Here is a tiny trained network, its code and every weight. The questions are about switching its units off for an input and a class, where a switched-off unit gives its printed mean instead of its output.

import numpy as np


def w(rows, s, z=0):
    codes = np.array(rows[::2]) - 128.0
    scale = np.full(codes.shape[1], s)
    scale[-1] = z or s
    return codes * scale


def norm(h):
    return h / np.sqrt((h * h).mean(-1, keepdims=True) + 1e-5)


def f(y):
    return y / 2 * (1 + np.tanh(0.7978845608 * (y + 0.044715 * y**3)))


def log_softmax(a):
    a = a - a.max(-1, keepdims=True)
    return a - np.log(np.exp(a).sum(-1, keepdims=True))


def net(x, mask):
    res = np.array(x, float).reshape(1, 2) / 4 @ E
    u = 0
    for l in range(2):
        y = f(norm(res) @ A[l][:, :-1].T + A[l][:, -1])
        res = res + np.where(mask[u : u + 13], y, B[l][:, -1]) @ B[l][:, :-1]
        u += 13
    return log_softmax(norm(res)[-1] @ U[:, :-1].T + U[:, -1])


A, B = {}, {}
E = w([
[254,150,66,128,169,218,116,128],'x0',
[208,103,31,215,25,40,46,159],'x1',
],0.0028)
A[0] = w([
[4,52,178,120,51,62,123,83,141],'0.n1',
[68,144,199,54,194,202,202,64,190],'0.n2',
[126,178,152,119,113,120,164,129,2],'0.n3',
[188,72,100,191,63,111,25,147,175],'0.n4',
[124,138,119,141,145,115,135,123,130],'0.n5',
[130,114,121,131,102,145,142,84,127],'0.n6',
[132,130,84,111,115,116,182,87,119],'0.n7',
[169,126,50,175,75,88,38,208,158],'0.n8',
[113,81,107,151,153,137,150,161,128],'0.n9',
[115,64,87,141,145,136,141,78,115],'0.n10',
[235,161,26,124,171,238,109,104,166],'0.n11',
[139,167,83,160,96,137,94,196,12],'0.n12',
[138,136,138,123,132,117,133,151,106],'0.n13',
],0.0021,0.0025)
B[0] = w([
[154,173,86,175,205,140,137,195,187],'0.n1',
[179,181,120,139,1,99,81,122,252],'0.n2',
[116,47,102,121,115,169,82,108,82],'0.n3',
[141,137,207,84,151,123,171,78,208],'0.n4',
[131,121,133,125,126,130,130,137,129],'0.n5',
[128,127,126,122,132,124,124,127,128],'0.n6',
[128,116,134,123,145,118,103,122,124],'0.n7',
[136,116,178,87,130,134,208,75,206],'0.n8',
[129,137,133,128,123,130,124,123,128],'0.n9',
[125,114,124,109,131,127,121,132,122],'0.n10',
[54,147,145,177,160,76,148,186,240],'0.n11',
[105,51,138,133,121,177,138,64,96],'0.n12',
[120,121,117,122,121,140,123,119,117],'0.n13',
],0.0033,0.0025)
A[1] = w([
[106,74,202,134,199,115,191,79,127],'1.n1',
[84,132,170,130,198,145,160,154,99],'1.n2',
[130,138,149,132,91,128,154,122,156],'1.n3',
[72,128,172,48,157,218,131,85,64],'1.n4',
[23,81,133,137,111,101,74,122,33],'1.n5',
[190,114,72,123,176,196,96,132,52],'1.n6',
[31,76,121,127,122,102,80,133,7],'1.n7',
[120,145,141,158,141,126,135,113,117],'1.n8',
[169,44,84,153,63,94,94,102,62],'1.n9',
[142,180,97,152,60,133,2,184,123],'1.n10',
[175,102,69,140,183,206,88,118,83],'1.n11',
[163,60,76,147,69,103,114,120,16],'1.n12',
[127,144,109,178,157,110,130,172,110],'1.n13',
],0.0053,0.0017)
B[1] = w([
[144,111,38,76,175,103,156,152,176],'1.n1',
[171,93,110,128,108,118,110,113,211],'1.n2',
[128,117,108,126,173,140,115,124,183],'1.n3',
[226,77,132,186,45,151,27,51,255],'1.n4',
[124,166,112,181,203,176,188,184,154],'1.n5',
[7,146,146,171,155,79,171,183,208],'1.n6',
[96,191,122,207,197,166,183,209,128],'1.n7',
[132,112,114,115,131,140,124,129,149],'1.n8',
[145,144,169,97,105,233,63,77,219],'1.n9',
[147,64,85,65,189,103,176,99,208],'1.n10',
[3,151,164,178,147,50,193,203,194],'1.n11',
[120,142,167,104,117,184,91,100,175],'1.n12',
[121,129,153,96,112,175,124,93,186],'1.n13',
],0.0051,0.002)
U = w([
[188,138,180,136,55,182,37,52,168],'0',
[42,175,145,194,174,115,183,225,178],'1',
[170,85,51,9,171,77,174,114,131],'2',
[84,72,74,104,110,162,99,179,3],'3',
],0.011,0.0056)

Each question gives the input, the list of numbers given to net, and the class t.
The units are the neurons (one row each of A and B). Each row of codes is followed by its name. A weight is (code - 128) times the scale printed after its matrix; where a second scale follows, it is the last column's (A, B and U).
mask holds one flag per neuron, layer by layer. A switched-off neuron (its flag False) gives its mean, the last column of its row in B, instead of its output. The means were averaged over made-up inputs and are rounded, as every weight is.
A unit's drop is (log p(t) with every unit on - log p(t) with that unit switched off) / (log p(t) with every unit on - log p(t) with every unit switched off).
k most important neurons: the k neurons with the biggest drops, biggest first
top k neurons in layer l: the k neurons of layer l with the biggest drops, biggest first
drop when u is switched off: that unit's drop, to one decimal
input [4,1], class 1: most important neuron : (1.n10)
input [7,-5], class 1: 2 most important neurons : (1.n11; 1.n6)
input [-3,-1], class 2: 3 most important neurons : (1.n10; 0.n1; 0.n11)
input [-2,-3], class 2: top 4 neurons in layer 0 : (0.n2; 0.n8; 0.n4; 0.n11)
input [1,3], class 2: top 3 neurons in layer 0 : (0.n4; 0.n8; 0.n2)
input [6,-5], class 1: top 2 neurons in layer 0 : (0.n4; 0.n8)
input [5,-4], class 1: top 3 neurons in layer 0 : (0.n4; 0.n8; 0.n2)
input [-5,-6], class 0: 2 most important neurons : (1.n4; 0.n11)
input [1,-2], class 2: 2 most important neurons : (0.n2; 1.n10)
input [5,4], class 1: 2 most important neurons : (0.n2; 1.n4)
input [-1,0], class 2: drop when 1.n10 is switched off : 0.5
input [7,-8], class 0: drop when 1.n12 is switched off : 0.0
input [-3,-8], class 0: drop when 1.n4 is switched off : 0.5
input [0,1], class 2: most important neuron : (1.n1)
